Below is a small trained network, with its code and all its weights. Each question gives an input and a target symbol and asks what happens when units are switched off, that is, made to give their printed mean instead of their output.

import numpy as np


def w(rows, s, z=0):
    codes = np.array(rows[::2]) - 128.0
    scale = np.full(codes.shape[1], s)
    scale[-1] = z or s
    return codes * scale


def f(y):
    return y / 2 * (1 + np.tanh(0.7978845608 * (y + 0.044715 * y**3)))


def softmax(a):
    e = np.exp(a - a.max(-1, keepdims=True))
    return e / e.sum(-1, keepdims=True)


def log_softmax(a):
    a = a - a.max(-1, keepdims=True)
    return a - np.log(np.exp(a).sum(-1, keepdims=True))


def net(x, mask):
    ids = ['αβγεζηθξστφψω'.index(c) for c in x.split()]
    T = len(ids)
    res = E[ids] + P[:T]
    r = res
    for j in range(2):
        rows = slice(3 * j, 3 * j + 3)
        q, k, v = (r @ M[0][rows].T for M in (Q, K, V))
        z = softmax(np.where(np.tri(T) > 0, q @ k.T / 3**0.5, -1e9)) @ v
        o = O[0][rows]
        res = res + np.where(mask[j], z, o[:, -1]) @ o[:, :-1]
    y = f(res @ A[0][:, :-1].T + A[0][:, -1])
    res = res + np.where(mask[2:10], y, B[0][:, -1]) @ B[0][:, :-1]
    return log_softmax(res[-1] @ U[:, :-1].T + U[:, -1])


Q, K, V, O, A, B = {}, {}, {}, {}, {}, {}
E = w([
[246,65,99,148,99],'α',
[119,162,155,130,62],'β',
[205,138,74,89,183],'γ',
[93,112,135,89,79],'ε',
[198,145,155,229,173],'ζ',
[144,197,109,65,92],'η',
[90,113,196,120,116],'θ',
[210,131,130,121,125],'ξ',
[113,78,6,196,157],'σ',
[157,185,178,126,82],'τ',
[141,167,180,81,179],'φ',
[116,125,81,89,168],'ψ',
[101,132,179,144,93],'ω',
],0.023)
P = w([
[157,14,254,47,129],'0',
[156,39,217,50,125],'1',
[151,58,175,59,117],'2',
[151,73,146,66,108],'3',
[153,95,116,78,107],'4',
[150,107,88,86,103],'5',
[153,117,67,95,100],'6',
[145,127,46,105,100],'7',
[150,138,33,109,96],'8',
],0.008)
Q[0] = w([
[132,36,137,199,101],'h0',
[9,108,107,100,70],'h0',
[102,104,49,125,209],'h0',
[138,191,114,195,189],'h1',
[199,217,145,152,138],'h1',
[143,116,167,61,93],'h1',
],0.016)
K[0] = w([
[181,71,139,248,104],'h0',
[149,106,6,50,37],'h0',
[83,28,83,77,194],'h0',
[68,121,109,158,191],'h1',
[87,194,158,118,171],'h1',
[148,230,83,35,113],'h1',
],0.013)
V[0] = w([
[244,14,224,43,87],'h0',
[165,12,129,164,107],'h0',
[253,19,148,9,96],'h0',
[161,143,93,93,136],'h1',
[189,136,130,190,111],'h1',
[29,122,152,138,73],'h1',
],0.005)
O[0] = w([
[162,147,2,123,81,254],'h0',
[168,144,92,101,98,148],'h0',
[153,116,66,153,109,237],'h0',
[41,140,143,222,183,149],'h1',
[127,153,81,225,160,132],'h1',
[129,206,150,117,146,76],'h1',
],0.0069,0.0077)
A[0] = w([
[115,125,44,61,150,89],'n0',
[85,99,184,25,116,76],'n1',
[164,123,51,143,143,70],'n2',
[58,70,128,53,224,45],'n3',
[85,210,193,88,9,34],'n4',
[151,146,149,111,127,195],'n5',
[38,164,51,130,110,1],'n6',
[122,115,199,174,57,112],'n7',
],0.012,0.0091)
B[0] = w([
[163,100,184,227,124,240],'n0',
[89,230,134,142,202,152],'n1',
[99,177,141,56,137,255],'n2',
[170,31,87,17,177,143],'n3',
[152,163,105,170,229,172],'n4',
[139,116,98,96,101,194],'n5',
[226,151,189,9,86,131],'n6',
[202,53,232,145,142,142],'n7',
],0.013,0.0077)
U = w([
[237,140,205,176,156,2],'α',
[143,194,46,192,180,73],'β',
[118,111,163,137,90,223],'γ',
[155,126,80,96,83,93],'ε',
[82,117,8,159,157,118],'ζ',
[140,132,115,137,131,69],'η',
[143,129,115,138,130,74],'θ',
[96,175,171,49,158,252],'ξ',
[114,121,139,149,102,206],'σ',
[105,121,166,147,111,243],'τ',
[110,101,126,154,66,207],'φ',
[159,81,101,122,163,28],'ψ',
[137,134,122,127,133,105],'ω',
],0.017,0.0089)

Each question gives the input, a string of symbols that net reads in full, and the target symbol t.
The units are the heads (3 rows each of Q, K, V and O) and the neurons (one row each of A and B). Each row of codes is followed by its name. A weight is (code - 128) times the scale printed after its matrix; where a second scale follows, it is the last column's (O, A, B and U).
mask holds one flag per unit, heads first, then neurons. A switched-off unit (its flag False) gives its mean, the last column of its rows in O or B, instead of its output. The means were averaged over made-up inputs and are rounded, as every weight is.
A unit's drop is (log p(t) with every unit on - log p(t) with that unit switched off) / (log p(t) with every unit on - log p(t) with every unit switched off).
The circuit of an input: a set's keep is (log p(t) with only the set's units on - log p(t) with every unit switched off) / (log p(t) with every unit on - log p(t) with every unit switched off). Starting from all 10 units, units are removed one at a time, each time the one whose removal leaves the highest keep (on an exact tie, the one counted first), for as long as the keep stays at least 0.8.
circuit, biggest first: the units of the circuit, biggest drop first
unit that matters most: the unit with the biggest drop
top k neurons: the k neurons with the biggest drops, biggest first
drop when u is switched off: that unit's drop, to one decimal
input θ ξ φ α, target ε: circuit, biggest first : [n2, h0]
input ζ φ ω β θ ψ η, target β: top 2 neurons : [n4, n2]
input ε α φ φ θ α ω, target ε: top neuron : [n6]
input θ ξ φ θ, target φ: top 2 neurons : [n4, n1]
input η φ φ ε σ ξ ξ β τ, target α: circuit, biggest first : [h0, n7]
input ζ ξ η ψ ψ, target ψ: circuit, biggest first : [n3, h0, n0]
input ζ η φ ξ α ζ ζ ζ θ, target ε: circuit, biggest first : [h0, n6]
input ψ φ α ψ η ξ θ, target φ: circuit, biggest first : [n2, n4, h0]
input β ζ φ ζ ω ε, target β: circuit, biggest first : [h1, n4, n1, n2]
input ζ α α, target ε: circuit, biggest first : [n2, n0]
input ε α ζ φ φ φ ω ζ ω, target ε: top 2 neurons : [n6, n0]
input ζ ξ ω, target φ: top 3 neurons : [n2, n4, n1]
input α ψ ε, target ε: top 3 neurons : [n6, n2, n7]
input ε ζ ξ, target ε: unit that matters most : n0
input φ ψ ω ψ ω, target α: top 3 neurons : [n7, n4, n2]
input γ φ ψ α ψ σ σ β, target α: circuit, biggest first : [n7, h0]
input τ ζ ζ, target β: drop when h1 is switched off : 0.6
input β φ τ α ε τ, target β: drop when n4 is switched off : 1.7
input φ σ ω, target α: drop when h0 is switched off : 0.1
input γ η τ, target α: drop when n4 is switched off : 1.0
input ξ α φ θ, target ε: circuit, biggest first : [h0]
